Below are the code and all the weights of a small trained network. Each question names an input and a class and asks about switching units off, where a switched-off unit gives its printed mean instead of its output.

import numpy as np


def w(rows, s, z=0):
    codes = np.array(rows[::2]) - 128.0
    scale = np.full(codes.shape[1], s)
    scale[-1] = z or s
    return codes * scale


def norm(h):
    return h / np.sqrt((h * h).mean(-1, keepdims=True) + 1e-5)


def f(y):
    return np.maximum(y, 0)


def log_softmax(a):
    a = a - a.max(-1, keepdims=True)
    return a - np.log(np.exp(a).sum(-1, keepdims=True))


def net(x, mask):
    res = np.array(x, float).reshape(1, 2) / 4 @ E
    u = 0
    for l in range(2):
        y = f(norm(res) @ A[l][:, :-1].T + A[l][:, -1])
        res = res + np.where(mask[u : u + 10], y, B[l][:, -1]) @ B[l][:, :-1]
        u += 10
    return log_softmax(norm(res)[-1] @ U[:, :-1].T + U[:, -1])


A, B = {}, {}
E = w([
[3,108,180,79,167,59,183,88,92,47,198],'x0',
[96,48,253,141,133,106,112,162,44,189,71],'x1',
],0.0057)
A[0] = w([
[139,117,114,159,215,87,129,139,161,76,172,84],'L0N0',
[160,170,128,85,156,151,152,173,162,112,71,80],'L0N1',
[150,186,140,128,187,59,182,104,187,85,142,95],'L0N2',
[149,179,105,123,226,158,152,118,193,96,173,104],'L0N3',
[167,58,152,173,165,69,148,131,98,130,111,194],'L0N4',
[219,134,95,147,140,154,128,163,149,159,142,165],'L0N5',
[155,162,132,175,176,147,150,189,178,108,133,3],'L0N6',
[91,202,156,73,157,153,136,188,58,9,99,180],'L0N7',
[85,189,153,93,183,142,130,64,204,84,122,107],'L0N8',
[189,102,134,115,235,117,183,142,254,33,70,53],'L0N9',
],0.0042,0.0032)
B[0] = w([
[45,107,188,138,36,186,103,192,119,151,79,174],'L0N0',
[144,97,86,108,127,76,150,209,176,219,95,157],'L0N1',
[217,126,82,136,190,95,118,142,114,113,242,203],'L0N2',
[115,30,169,109,90,156,177,25,123,145,29,227],'L0N3',
[147,45,83,138,120,195,134,103,201,68,223,225],'L0N4',
[115,100,155,172,221,14,151,136,114,74,200,254],'L0N5',
[47,60,183,134,3,208,165,102,37,186,146,139],'L0N6',
[228,69,64,174,166,111,85,178,241,192,85,230],'L0N7',
[153,157,100,142,171,66,143,252,73,126,139,210],'L0N8',
[92,41,159,139,25,165,168,83,135,113,95,169],'L0N9',
],0.0041,0.004)
A[1] = w([
[33,195,158,48,159,111,141,77,46,60,156,88],'L1N0',
[163,120,85,113,147,72,97,158,88,48,95,3],'L1N1',
[60,134,237,181,147,104,78,154,2,163,75,80],'L1N2',
[62,137,182,126,149,145,131,86,147,58,172,80],'L1N3',
[67,162,84,80,125,93,196,95,110,71,167,110],'L1N4',
[140,53,112,188,118,157,134,145,194,136,169,83],'L1N5',
[58,151,153,75,119,143,176,63,110,60,113,47],'L1N6',
[229,167,91,128,61,198,75,135,105,174,60,195],'L1N7',
[46,122,188,83,163,115,157,157,35,87,154,155],'L1N8',
[76,249,22,69,74,201,155,39,200,62,180,63],'L1N9',
],0.0075,0.0039)
B[1] = w([
[235,156,64,228,49,137,191,173,105,83,113,174],'L1N0',
[109,91,118,118,57,185,165,32,158,155,84,146],'L1N1',
[80,114,129,42,134,109,172,43,227,166,75,215],'L1N2',
[147,128,32,192,62,123,172,127,76,90,160,177],'L1N3',
[142,192,156,143,176,144,65,156,121,115,168,214],'L1N4',
[144,138,99,142,63,121,174,115,108,130,84,254],'L1N5',
[136,129,37,151,98,146,94,143,92,163,103,149],'L1N6',
[103,181,135,139,171,140,90,167,85,62,224,231],'L1N7',
[149,187,166,113,178,172,44,160,126,140,155,218],'L1N8',
[54,25,254,38,145,116,129,84,163,224,41,223],'L1N9',
],0.0081,0.0078)
U = w([
[56,55,243,50,157,194,150,34,235,216,66,224],'0',
[220,228,103,229,210,240,35,202,93,65,252,210],'1',
[208,103,30,216,3,107,245,67,100,97,54,155],'2',
[30,152,50,102,199,50,89,110,29,61,45,2],'3',
[49,119,34,79,222,39,91,123,19,58,52,2],'4',
[39,151,51,105,208,16,83,114,42,57,37,2],'5',
[43,166,79,90,174,59,89,123,34,49,43,2],'6',
[49,148,52,98,194,14,72,107,44,59,44,2],'7',
],0.011,0.0073)

Each question gives the input, the list of numbers given to net, and the class t.
The units are the neurons (one row each of A and B). Each row of codes is followed by its name. A weight is (code - 128) times the scale printed after its matrix; where a second scale follows, it is the last column's (A, B and U).
mask holds one flag per neuron, layer by layer. A switched-off neuron (its flag False) gives its mean, the last column of its row in B, instead of its output. The means were averaged over made-up inputs and are rounded, as every weight is.
A unit's drop is (log p(t) with every unit on - log p(t) with that unit switched off) / (log p(t) with every unit on - log p(t) with every unit switched off).
most important unit: the unit with the biggest drop
k most important neurons: the k neurons with the biggest drops, biggest first
k most important neurons of layer l: the k neurons of layer l with the biggest drops, biggest first
drop of u: that unit's drop, to one decimal
input [1,3], class 2: most important unit	L0N4
input [5,4], class 1: 2 most important neurons of layer 1	[L1N9, L1N8]
input [7,6], class 1: 4 most important neurons of layer 1	[L1N9, L1N8, L1N0, L1N5]
input [6,-6], class 0: 2 most important neurons of layer 0	[L0N5, L0N7]
input [-3,-4], class 0: 2 most important neurons	[L0N7, L1N9]
input [-3,-1], class 2: 3 most important neurons of layer 1	[L1N9, L1N8, L1N4]
input [7,-6], class 1: 2 most important neurons	[L1N2, L1N4]
input [-8,7], class 1: 2 most important neurons	[L1N7, L1N9]
input [3,-3], class 2: 2 most important neurons of layer 0	[L0N7, L0N8]
input [-2,3], class 2: 3 most important neurons	[L0N4, L1N9, L1N5]
input [8,7], class 1: 4 most important neurons of layer 1	[L1N9, L1N8, L1N0, L1N5]
input [-1,0], class 2: 2 most important neurons	[L1N7, L1N9]
input [-3,-3], class 2: 2 most important neurons of layer 1	[L1N8, L1N4]
input [2,0], class 2: 2 most important neurons	[L0N7, L1N9]
input [5,2], class 1: most important unit	L1N8
input [-5,4], class 1: 3 most important neurons	[L1N7, L1N9, L0N4]
input [-8,-8], class 0: 2 most important neurons of layer 1	[L1N9, L1N4]
input [-2,-3], class 2: 2 most important neurons of layer 0	[L0N5, L0N1]
input [4,2], class 1: 2 most important neurons of layer 1	[L1N9, L1N8]
input [7,3], class 1: most important neuron	[L1N8]
input [-5,2], class 1: drop of L1N7	0.5
input [2,-7], class 0: drop of L1N9	0.6
input [7,-8], class 0: drop of L1N9	6.8
input [3,-2], class 2: drop of L0N7	1.7
